(in the rows, 128 means zero)
Each row is followed by its class number.
[113 181 189 159 112 139 131  95 181 110 144 136  76 133 163 164 156 143
 194 137 149 112  87 186 157 114  64 151 112  95 122 154 180  98 149 149
 106 133 154  81 114  89 156 104 102 139 165 134 126 160 136] : 9
[154  82 127 162 144 121 149 143 116 130 131 134 175  88 136 112 165  78
 145 142 102 131 132 115 109 145 185 116 126 130 109 126 121 133 122  95
 131 107 143 160 104 114 135 136 138 143 108 144 108 146 131] : 0
[131 110 136 176 113  97 116 120 122 128 130 136 131 152 114 122 138 131
 101 126 135 126 120 117 140 129 159 118 135 128 151  65 115 128 152  73
 143 146 108 128 201 120 139 113 145 165 128 115 123 170 216] : 6
[144 142 108 111 112 114 147 160 135 184  96  64 131 140  72 136  81 212
 126  22 154  95 162 190 186 106 140 166 103 148 128 159 100 122 204  68
  83 124  70 122 158 122 184 123 103 227 105 134 151 141 131] : 5
[115 127 122 102 106 142 144 120 127 130 118 179 124 147 131 144 116 157
 102 138 108 142 143 170 150 123 135 113 152 135 186 114  77 125 131  84
 139 157 114 128 137 125 155 126 161 151 147 127 122 123 126] : 6
[121 123 144 205 134 106  88 148 118 118  81  78 141 155 152 175 104 108
 155 148 167  76 149 139  99 102  63 136 157 131 123  46 168 194 112 144
  76 137 139 138  91 138 140 148 101 104 123 106 110 114 119] : 4
[148  64 130 136 133 131 127  83  84 203  78 131  91 157 157 128 104  62
  39 122 163 132 132  77 207 114 100 108 134  68 138  31 170 195 146  36
  38  82  91 118 186  89 134  93 161 147  56 201 132 126 132] : 2
[132 147  97 101 103 147 147 149 127 121 102 124 138 147 131 140 121 158
 107 144  87 136 155 176 149 121 102 114 142 126 151 132  93 110 129 111
 139 143 119 131 126 139 137 128 142 158 131 137 150 112  94] : 7
[145 124 121 136 122 136 140 119 125 100 139 100 142 116  95 128 110 113
 147 106 141 126  73 167 100 134  82 129 121 147 146 120  59  91 110  95
 122 143 134 146 149 115 110 140 123  92 130 114 136  95 128] : 5
[147  77 109 122 158 131 120 149 109 149 117 114 165 128 139 112 139  97
 126 124 113 134 126 138 126 152 167 109 133 128 107 141 123 125 121 150
 115  98 112 160 142 114 114 118 137 133 115 116 110 144 102] : 10
[141  88 116 206 143  46 192 193 103 110 153  16 185 110  99 141 146 103
 184 115 110 123  98 195 161 125 173  92  79 146 105  80 156 113 196 112
 141 128  40 134 158 111 129  58 109 149 141  99 126 170 169] : 7
[164 120 109  94 139 121 153 144 100 149  85 118 124 143 113 137 127 155
 102 123 101 109 117 163 124 152 103 128 131 114 124 148  98 140 155  92
 107 125 110 177 118 142 121 141 114 141 129 136 144 144 117] : 0
[140 171  82 206  92  78 205 103 147  94 150 190  89  37 144 201 111 192
 163  57 139  54  80 141 213  71  93 142  95 165 178 158 133  59 167 107
 212 150  57 119  35 122 135  94 136 120 176 146 182 113  48] : 7
[152 106 138 126 142 125 100 132 105 146 105 143 119 137 141 111 147 106
 116 121  77 104 110 133 132 152 128 114 106 103 133 154 139 127 136 138
  82  65 105 138 128 111 130 123 139 130 116 152  94 156 107] : 10
[132 153 107 124  95 164  51  94 118 152 124  54  98 186  66  97 132 213
  42 147 160 139 186 125 114  94 173 120 116 170 107 117  73 145 151  51
 105 181 122 165 114 142 146 101  95 206  90 105 216 194  98] : 3
[141 145 132 112 104 151 149 124 126 137 124 121 122 132 118 125 123 169
 118 137 102 143 139 165 137 130 112 118 151 145 150 110  81 125  84 110
 119 158 109 133 135 128 137 128 152 118 137 142 127 123 136] : 9
[112 175 119 172 144 124 124 109 151 142 122  84  49 139 124 116  79 160
 106  94 155  36 129  76 214 134 139 136 122 123 158 125 231 178 177 149
 147  88  57 151  46 117  99 197  82 131  64  74 188 102 124] : 10
[125 147 136 125 129 104 114 142 138 135 127 170 132 135 119 163 123 111
 138 121 134  95 126 149 109 144 104 109 130 104 136  99  83 124 123 106
 131 120 157 140 167  93 136 152 130 145 153 105 111 102 184] : 6
[172 141 123 138  50 137 145 129 172  78 119 107  68 168  94 155 127 155
 185 141  94  97 125 220 110 167  48 127 177 170 178 139  58 125 160 147
 108 181 158 150 178 160 125 178 123  17 212 122  91 113 173] : 5
[ 75 144  81 116  72 129 130  83 124 160 194 106  83  73 128 150 132 111
  98 102 152 102  82 130 155 119 123 179 106 158 119 171  78 176 118 187
 136  99  86  79  85 164 168 132 117 147 172 152 161  87  98] : 0
[175 201  79 132  73 181 157  78 141  98  98 149 114  85 136 115 120 101
 200  96 156 137 136 119 100 130  95 122 113 154 139 120  67 161 130 114
  85  96 191 148 108 147 175 231  86  78 105 148 150  31 180] : 3
[169  84 153 117 192 122 148  72 160 131  80  57 131 165 155  87 117 138
  49  83 159  63 116 200 219 137  92 142 111 111 214 166 136 172 198 110
  26 108  88 147 102 128 142 150 108  89 105  92 154 136  99] : 2
[102 146 111  74 136  81  88 117 154  89 122 150 113 114 135 104 129 137
 139 112 208 141  95 151 147 110  78 211 129 161 211 123 129 178 112 194
 134 180 161  19  63 103 119  81  64  89 152 163 137 118  36] : 3
[100 138 133 129 144 119 138 115 140 114 124 233  54 144 158 135 125 117
 147 151 107  69 120 160 146 128 123 117 119  71 158 159 191 147 133 142
 106  85 116  82 140  73 152 146 127 116 137 140 123 137 136] : 6
[134  54 192 200 123 107 118  63 144  88 154 184 115  88 139 140  96 140
 107 220 140  44 132  87  95 137 140 112 162 127 133  92 103 103 140 131
 119  81 164 159  95  55 121 106 131  60 130 113 133  95 198] : 6
[145 145 121 125 119 134 140 117 116 136 108 143 129 160 111 135 112 148
 112 128 118 145 149 151 153 139  99 113 146 144 170 110  80 130 126 118
 137 163 114 143 124 144 144 138 143 118 138 140 137 106 117] : 3
[184  66  99 153 119  52 112 181 152  65 149  60  60  81 130  87 131 176
 204 144  34  76 105 236  76 132  56  93 127 120 129 118 114 127 106 167
 139 157 128  90 163  89  62 113 104  73 172 119 112  97 166] : 7
[129 135 123 103 110 151 139 136 124 141 108 112 142 158 121 149 126 138
 119 144  83 145 155 165 143 145  84 108 150 140 157 103 105 144  98 129
 113 156 108 130 123 134 131 126 176 133 139 134 108 119  89] : 4
[148 134 113 124 128 126 118 134 123 130 122 119 128 144 121 120 139 145
 130 146  89 161 141 155 141 129 100 107 130 119 171 116  88 114 135 104
 142 158  89 129 134 142 123 135 127 127 144 129 130 114 128] : 8
[130 155 112 118 122 145 146 133 107 139 121 139 133 151 102 138 106 168
 113 130  89 137 158 159 153 143 106 110 138 142 175 131  85 140 131 120
 141 171  98 126 113 147 127 133 144 137 135 139 133 111 107] : 3
[125 134  63 158 110 164  96  57 136  65 132  39 103 105  79  89 122 144
 136 159 149 125  51 179 131  68  38 164 120 178 171  50 101  93 126 119
 126 165 122  95 156 125  96  95  76 112 157 113 171 175  55] : 7
[127 148 117  91  94 163 150 134 125 138 101 138 118 155 136 149 118 132
 110 130  83 145 128 160 169 142 120 120 146 145 168 122  94 144 126 107
 138 141  93 142 126 155 140 123 144 146 136 139 114 116  98] : 10
[128 154 147 132  97 129 141 136 118 121 141  91 139 103 108 163 127 172
 162 126 119 139 104 182  97 131 111 119 125 152 134 103  59 120 131 103
 124 146 118 119  92 131 121 115 114 128 159 120 119 118 177] : 9
[116 123 156 190 147  95 124 145 108 107 143 139 201 123 136 168 146 157
 169 127 110 104 140 144  98 161 113 121 119 128 145 137 122 110 138 148
 138 113 123 110 106 100 137 128 171 135 175 121  95 144 165] : 4
[169 109 155 177 167  96 122 148  92 124 135 149 170 118 160 115 120 147
 122 144  95 119 148 165 121 176 122 104 138  90 141 172 109  90 140 160
 152 102  93 156 140  88 126 139 169 120 148 134 113 123 124] : 8
[138 157 114  95  94 150 131 137 135 136  97 115 108 154 113 124 115 151
  93 129  88 136 141 152 158 113 107 118 138 145 172 147  82 122  88 115
 134 146 115 130 139 140 123 154 146 128 135 139 148 113 100] : 1
[117 127 112  93 103 135 135 135 132 145 113 163 130 154 122 143 121 152
 114 134 104 145 148 161 149 122 133 117 150 141 174 109  69 128 124  99
 126 163 123 119 151 131 150 127 155 148 146 124 119 107 136] : 6
[130 143 141 164 141 126 138 131 118 109 161 148 146 109 107 131 135 151
 116 129 145 125 101 160  89 142 113 132 146 130 149 100  58  95 122 124
 154 142 114 149 142 125 132 139 137 146 140 121 138 136 194] : 9
[119 131 116 156 127  90 160 162  92  72 140 129 153 118 111 150 103 118
 104 157 127 105 133 153 113 147 122 130 142 109 143 119 123 144 137 101
 145 110 128 127 137 107  95 109 126 138 130 132 132 116 153] : 7
[133 157 106 108 112 134 118 133 118 135 127 129 143 147 118 125 124 163
 123 143  92 171 150 152 147 126  93 122 134 122 165 115  78 107 110 108
 156 160  98 136 149 136 132 138 140 134 152 133 130 111 120] : 8
[107 203 129 126 106 162  83 101 124 130 114 141 116 144 146 159 150 136
 126 101 117 103  83 127 158 131  89 129  91 112 103 123 112 136 103 132
 132 101  87 137  81 154 140 134 136 109 153 134 138 154 104] : 10
[155  83  93 175 136  99 134 136 107 162 132 157 139 135 116 120 119  62
 106 130 118 137 133  94 128 132 156 142 156 129 113 153  96 118 104 145
 130 127 115 134 142 132 132 150 171 140 136 133 134 114 116] : 0
[122 149 137 122 128 142 118 152 111 107 141 119 108 152 107 138 125 132
 169 144  80 120  91 184 100 142 159 142 128 147 140 123 103 142 128 108
 144 128 127 141 120 158 102 119  84 116 149 120  94 107 148] : 10
[163  54 149  73 133 143 176 110 129 103 102 113 148  96 169  97 132 146
 114 198 153 188 189 167  73 107 126 153 107 109  68 169 168 110  94  81
 104 214 199 105  31 135 184 113 148 244  99 132 196 201 130] : 0
[110 168 127 116 116 156 107 110 105 175 137 126  74 150 124 129 139 198
 124  80  85  83 103 145 191 121 159 167 119 143 100 116 153 154  91 136
  84  29  94 173 162 121 125 129 109  60 123 172 107 104  73] : 10
[106 126 151 151 145 137 125 159 132 117 130 100 115 135 170 173 126 208
 134 126 100  93 104 222 141 136  83 137 139  99 154 161 155 115 163 179
 136 133  81  74  92 113 136  81 123 123 160 133 122 147  65] : 7
[150 147 123 131 127 131 111 124 112 140 117 135 139 164 130 117 128 149
 115 149  82 155 156 149 140 128 105 112 125 107 152 139  95  94 111 114
 135 133  97 149 125 139 148 156 149 131 144 129 135 120 125] : 8
[145 108  90  69 119 106 141 147 119 166 110 165  93 129  94 124 137 108
 140  80 125 124 124 125 175 154 136 177 134  99 125 172 150 194 172 154
 118 124  80  91 158 198 170 113 124 142 168 215  52 175 155] : 0
[134 142 115 106  96 159 150 136 139 118 105 123 110 135 131 123 125 152
 123 144  95 153 145 157 183 112 110 125 145 142 182 144 100 125 111 111
 145 161 116 112 121 135 135 133 147 139 140 170 137 122 107] : 1
[131 107 114  90 112 137 141 116 126 143 125 126 112 146 103 131 113 148
 101 113 102 119 140 147 174 142  93 126 140 137 161 125 102 119 137 106
 120 140  86 128 146 136 135 133 156 116 151 149 133 132 133] : 5
[119 134 116 107  98 133 140 127 127 138 102 155 134 153 127 142 119 173
 107 134 114 145 151 164 162 122 124 117 147 141 179 108  84 126 144  94
 131 173 116 119 154 134 148 125 158 155 143 116 130 136 139] : 6
[166 159 149 142 116 176 146 147 146 119 134 130  64 150 104 124 186  61
 174 159  95  99 148 136 100 144 206  90 142 124  88  96 114 148  43  68
 139 112 149 177  68 129 191 132 105 108 108 201  63 110 145] : 4
[129 175 116 161  47 159  90 100 134 125 123 177  98 167 146 119 115  43
 127 157 118 171 158  93 208 113 188 154 140 134 156 223  92 122  74  79
 119 127 189  82 250 119 154  99 173 135 158 210  96 101 124] : 1
[124 145 172 160 149 115 154 142 123 107 154 113 181 139 161 116 118 104
 139 140  85 160 136 150 163 123 109 165 110  84 136 153 192 121 129 167
  93  94  88 112  97  80 166 122 137 149 130 124 103 147 109] : 8
[138 133 130 120 117 149 135 117 135 140 132 106 116 137 121 115 129 167
 115 141 105 136 132 166 141 121 106 123 149 139 143 103  96 122  97 124
 111 151 108 135 130 125 129 129 140 120 131 131 140 130 139] : 9
[102 101 148 129 178 108 111 126 147 150 115  90 160 115 148 133 109 152
 112  86 149 113 104 157 203 165  79 153 108 134 185 103 168 149 154 167
  79  87  85 146 156  95 148 135 149 113 125 130 118 139 105] : 4
[105 112 138 147 119  73 109 110  82 174 149  84 101 160 109 155 105 153
  98  58 137 152 119  99 187 116  81  83 115 106  64  87 144  98 113  69
 146  97  44 134 186 101 101 144 193 167 158  84 183 131 154] : 5
[153 114 162 117 152 125 113 158 129 157 129 136 143 122 133 126 156 134
 133 134  95 110 136 153 110 152 121 106 143 101 106 118  99 126 124 133
 102  87 131 160 106 105 136 136 131 156 124 164  99 120 166] : 9
[145  93 141 111 128 111 130 139 124 151  99 115 140 136 122 121 137 118
 124 148  93 121 127 151 139 145 153 126 114 135 116 135 126 107 128 151
 111 112 120 124 105 135 117  99 124 131 115 129 112 153 129] : 10
[167  75  30  96 138  87 163 113 120 180 180  77  74  73  85  62 194  77
 149  99  63  46 121 148 174 151 165  75  93  99 145  89 128 177 139  98
 165  93  71 147 158 114  85 126  86  99 104 176 112  98 182] : 0
[141 142 116 130 125 152 133 118 115 129 128 136 126 141 137 120 127 151
 115 152  83 157 144 140 156 134 116 122 137 116 174 119 115 124 112  97
 145 150  87 130 131 143 128 138 141 113 132 150 128 115 123] : 8
[128  93 141 146 165 150 147 141 145 118 122 112 125 143 139 119 123 120
 130 157 107 119 122 183 135 145 143 115 129 119 147 197 113 104 121 124
 102 134 159 129  97  99 123 151 123 134 131 102 114 150 117] : 2
[161 133 136 113 102 156 176 121 135 108  99  90 146 116 126 148 127  86
 136 139 153 162  90 142 118 129 103 133 122 148 141 116 119 126 130 109
 104 135 152 126 122 125 124 126 109 120 119 144 145 123 133] : 1
[121 131 118  89 144 127  97 172 105 179 103 103 117 161 119 141 131 101
 110 107  79  95 142 156 177 161 163 116 114 108 125 156 124 171 135 110
  72  49 100 161 112 120 128 137 108 147 119 152  83 125 106] : 10
[158 115 124  89 124 124 143 154  98 147  93 132 155 121 114 126 128 121
 100 129  91 127 113 123  94 145 161 137 129 150 130 179  80 133 128 104
 117 114 126 151 107 131 140 113 109 154 122 140 110 139  79] : 0
[ 67 108  56 132 113  82  46 147 181 181 157 129  81 121  69 122 116  92
 152 134 174 133 177  51 195  78 162  89 106 143 133 135 122 115 125 193
 192 144  84  80  90 109 119 154 145 155 150 104 186 117 121] : 1
[110 131 128 114 115 138 139 129 128 123 101 114 130 152 127 120 124 170
 107 148  95 135 125 174 172 124  90 127 138 157 185 117  64 128 113 107
 125 151 132 120 111 128 126 151 140 132 153 129 127 124 107] : 2
[149 120 121 108 138 138 107 143  99 165  82 116 143 139 133 116 108 106
 111 102 114 142 106 121 153 132 169 132 114 142 119 154 112 108 128 118
 104  79 101 160 113 122 148 116 117 170 102 139 111 140  75] : 10
[159  93 120 159 173 114 112 150  99 136 143 113 184 114 143 116 126 112
 144 143 120 143 129 144 112 143 150 122 121 105 108 150 127 111 157 161
 128 118  90 160 127 126 121 115 121 127 130 120 120 137 129] : 8
[157 162 195 101  59 167 104  73 158 173  47  84  81 122 140 122 106 228
  79 107 208 127 166 165 172 151 184 142 130 195 177 159  78 114 213  88
 141 167 160 108 142 188 175 106 108 187  76 116 161 106  93] : 10
[188 102 148  74 133 158  88  66 149 153  60  62  93 163 180 118 129 136
  78 118 156  90 147 144 132 119  48  95 160  75 145 100 131 170  84  58
  60 127 148 142 104 116 133 130  91  99 107 138 129 113 138] : 9
[141 100 147 116 164 106 128 174 112 136 166 119 156 154  70 146 148 124
 158 133  68  92 114 152  70 167  99 124 119 118 111 100 107  98 130 148
 113 117 114 138 128 113 107 140 129  87 167 126  98 137 198] : 5
[138 130 168 143 130 103 170 182 107  95 136  88 185 116 110 172 125 146
 161 135  90 100 111 187  66 204 110 118 133 150 149 130 105 158 142 169
 129 126 114 128  90 127 114 129 135 102 162 113  65 120 173] : 4
[149 105 121 155 117 135 123 128 138 115 127  82 126  98 111 102 143 112
 121 133 141 126 124 128 156 120 154  97 137 137 110 161 103 108 107 114
 155 120 141 165 136 119  91 126 129 144 112 137 132 141 110] : 1
[150 161 102 142  52 101 195 135 114 144 116 130 112 120  61 108 157 113
 123 116  66 112 144  52 144 154 129  98 121 138 167 117 132 169  51  87
 153 155 120  97 196 146  95 153 167  66  85 156  70 107 149] : 0
[150  69  94 146 157 111 125 144 129 118 141 102 124 115 134 119 134  81
 160 163  78 105 133 182 133 119 124 104 138 109 116 106 146 109 115 144
 139 117 126 119  93 117  97 119 123 123 152 137 120 120 116] : 7
[120 146  74 129 107 117 197  72 126 116  91 223  94  61 103 105  93 100
 173 165 186  90 138  69 129 120  68  86 108 145 177 158 162 120  73 190
 187 131 144  32  56  86 131 182 128 126  78 171 175  53  45] : 3
[173 139 126 143  20 113 126  79 165  95  93  92 126  89 140 100 122 144
 174 151 153 115 154 113 108 116  63 101 103 135 140 140 137  74  85 113
 186 151 229  88 120 116 163 164 141 175 111 168 127  91 155] : 7
[135 138 138 109 111 145 136 128 122 147 122 117 116 134 120 130 125 173
 111 141 106 138 143 165 133 124 113 118 147 151 154 104  80 131  99 110
 109 153 104 128 120 130 146 126 144 131 137 143 135 119 129] : 9
[147 127 108 119 137 130 111 153 106 124 113 130 133 120 128 130 115 123
  96 144 107 130 137 138 118 128 119 112 142 120  94 144 101 101 123 137
 137 123 129 155 122 149 102 127 141 157 126 117 152 123  90] : 7
[100 118 142 132 120 140 148  77 151 145 149 129  96  86 167 145 160 140
 167  75 173  99 127 135 212 116 135 136  98 117 140 142 152 107 119  99
  96  84 130  92 147  87 172 102 116  43 123 166 124  93 124] : 5
[177  89 169  87  81 131 152 152 169 130  97  32 170 126 114 124 152  49
 137 125 170 173 111 157 119 214 158  64 102 144 129 144 131 147 231 168
 123 179  85 103  45 143 147 104 155 127 103  99 113 211 131] : 5
[133 124 149 177 138 128 136 128  96 119 131  98 127 136 111 123 121 123
  96 149 103 110  96 143 162 147 116 132 140 136 129  84  83 140 133  91
 107 115 121 158 158 116  93 124 132 118 140 135 110 148 159] : 2
[157 160 116 136 142  98 151 141 102 103 108 164 106 136 111 148 106 114
 130 115 127 126  89 145 115 159 105 123 134 138 158 114  82 142 151 107
 138 128 111 139 112 126 104 140  93 107 142 130 149 104 151] : 3
[148 167 148 119 113  79 150 119 164 123 142 101  45 117 154 148 132  79
 100  76 159  93  78 141 181 115  68 143 117 108 144 191 132 102 119 161
 139 102 140 123 116 104 115 149  89 135 146 109 167  72 117] : 1
[124  64 153 154  88 152 151  87 124 179 127  32 208  86 110 132 131 183
 110  56 166 126 130  63 237 168 133 127 129 172 115 130 128 155 140 109
  91  61  67 118 133 116 162 117 194 117 111 209  82 119 120] : 5
[124 146 122  95 102 154 142 133 125 132  95 142 112 152 130 147 127 127
 123 134  89 143 119 167 162 138 112 119 137 141 172 121  91 127 114 116
 144 151  96 121 115 161 142 120 140 134 146 138 107 129  98] : 10
[126 152 183 113 152 121 183 130 139 116 107 130 177 153 166 150 141  86
 151 153 118 109 108 211 120 124  64 118  97  80 146 144 151 106 162 180
 117 163 135  58  93  86 129  85 120 140 142  67 123 160  87] : 2
[146 134  94 101 109 141 145 146 120 113 104 120 141 140 127 128 117 170
 113 148  84 133 158 170 150 122 118 124 143 137 163 112 105 116 121  98
 147 155 119 140 102 146 134 122 140 131 134 155 141 121 106] : 7
[137  80 125 147 140  74 110 102  83 119 148 110 210 125 123  56  79 153
  85 123 133 139  99  61 128 100 126 135  95 153 113 182 103  65  62 167
 146  93 119 174  83  63 131 155 184 147 134  98 158 129  91] : 2
[146 134 126 130 122 130 122 128 125 131 121 128 141 160 129 120 133 151
 118 149  85 157 146 166 139 138 102 102 132 103 167 129  99 111 123 104
 160 158  86 137 140 148 133 141 149 137 139 132 126 123 137] : 8
[135  64  97 102 128  51  75 126 115 159 182 104 124 155  79  75 130 136
 130 170  82 138 181  44 153 133 197 115  90 107  78 172 211 145 127 148
 111 108  96 130 207 100  65  78 126  81 138 120 120 154 187] : 8
[ 96 180 106  98 116 118 130 155 114 182 118 116 130 143  72 159 110 158
 110  86 122 102 113 101 151 153  94 184  86 115 124 188 159 160 129 128
  69  94 116  89 198  90 139 131 119 169 128 149 115 163  97] : 0
[114 122  94  59 132  92  36 144 109 213  72 130 125 141  91 178 128 102
  78 104 225 156 118  42 131 102 108 141 100 138 105 134 112 138 144  70
  78 186 139  84 212 168 111  43  87 210 132 144 140 192 125] : 9
[139 108 128 136 135 126 101 159 139 146 112 115 124 138 143 125 155 128
 143  99  95 108 124 158 150 152 183 109 121 117 117 144 107 139 113 113
 123  84 108 151 105 125 137 130 122 120 119 147  93 130 142] : 10
[ 92 148 143 110 149 107 123 127 140 115 144 126 169  93 169 116 127 110
 148 142 148 101 155 156 154 114  86 141  96  74 117  99 240 123 114 191
 168 111 154  76  84  79 126 122 135 173 107 123 142 144  76] : 7
[ 99 188 112 120  98 208  86  93  94 115 163 106  65 128  78  87 171 140
 105 128  82 151  73  97 109 136 149 157 134 174 144 111  58 192  93  41
 142 108 133 144 202 215 132 182  95 157 143 172 107 107 149] : 0
